Below is a small trained network, with its code and all its weights. Each question gives an input and a class and asks what happens when units are switched off, that is, made to give their printed mean instead of their output.

import numpy as np


def w(rows, s, z=0):
    codes = np.array(rows[::2]) - 128.0
    scale = np.full(codes.shape[1], s)
    scale[-1] = z or s
    return codes * scale


def f(y):
    return y / 2 * (1 + np.tanh(0.7978845608 * (y + 0.044715 * y**3)))


def log_softmax(a):
    a = a - a.max(-1, keepdims=True)
    return a - np.log(np.exp(a).sum(-1, keepdims=True))


def net(x, mask):
    res = np.array(x, float).reshape(1, 6) / 4 @ E
    y = f(res @ A[0][:, :-1].T + A[0][:, -1])
    res = res + np.where(mask, y, B[0][:, -1]) @ B[0][:, :-1]
    return log_softmax(res[-1] @ U[:, :-1].T + U[:, -1])


A, B = {}, {}
E = w([
[43,155,96,87,83,101],'x0',
[123,139,36,118,126,145],'x1',
[142,98,84,77,200,53],'x2',
[174,195,148,147,87,111],'x3',
[119,111,150,118,201,208],'x4',
[37,254,108,117,161,89],'x5',
],0.006)
A[0] = w([
[121,41,129,109,153,145,247],'n0',
[142,113,104,108,6,115,74],'n1',
[35,183,75,107,151,87,206],'n2',
[158,148,44,151,152,151,166],'n3',
[93,100,105,155,65,151,4],'n4',
[64,136,154,128,130,232,227],'n5',
],0.019,0.0023)
B[0] = w([
[130,50,82,95,152,155,184],'n0',
[78,230,158,152,125,88,184],'n1',
[78,45,121,106,147,12,250],'n2',
[138,73,120,104,125,173,164],'n3',
[173,163,167,151,113,155,152],'n4',
[220,154,121,139,123,251,187],'n5',
],0.016,0.014)
U = w([
[161,255,195,212,118,159,2],'0',
[162,53,95,94,174,175,248],'1',
[45,113,146,126,152,18,130],'2',
],0.0075,0.003)

Each question gives the input, the list of numbers given to net, and the class t.
The units are the neurons (one row each of A and B). Each row of codes is followed by its name. A weight is (code - 128) times the scale printed after its matrix; where a second scale follows, it is the last column's (A, B and U).
mask holds one flag per neuron, in row order. A switched-off neuron (its flag False) gives its mean, the last column of its row in B, instead of its output. The means were averaged over made-up inputs and are rounded, as every weight is.
A unit's drop is (log p(t) with every unit on - log p(t) with that unit switched off) / (log p(t) with every unit on - log p(t) with every unit switched off).
The circuit of an input: a set's keep is (log p(t) with only the set's units on - log p(t) with every unit switched off) / (log p(t) with every unit on - log p(t) with every unit switched off). Starting from all 6 units, units are removed one at a time, each time the one whose removal leaves the highest keep (on an exact tie, the one counted first), for as long as the keep stays at least 0.8.
units of the circuit, in order: the units of the circuit, biggest drop first
top k neurons: the k neurons with the biggest drops, biggest first
drop when u is switched off: that unit's drop, to one decimal
input [-2,-1,-8,-8,-5,4], class 0: units of the circuit, in order : (n0, n5)
input [0,-1,-8,-6,4,4], class 0: top 4 neurons : (n0, n5, n2, n3)
input [5,-3,-1,3,-3,-7], class 0: top 2 neurons : (n2, n1)
input [-2,6,-6,6,2,1], class 0: top neuron : (n2)
input [-8,6,-4,6,1,8], class 1: top 2 neurons : (n1, n3)
input [-6,-2,1,3,-7,-5], class 0: top 2 neurons : (n2, n1)
input [4,6,-3,-5,7,8], class 1: top 2 neurons : (n5, n1)
input [6,0,-3,-8,1,0], class 1: drop when n5 is switched off : 0.5
input [0,0,-4,-3,-4,-4], class 0: drop when n1 is switched off : 0.1
input [7,-2,-8,-4,6,4], class 1: drop when n5 is switched off : 2.9
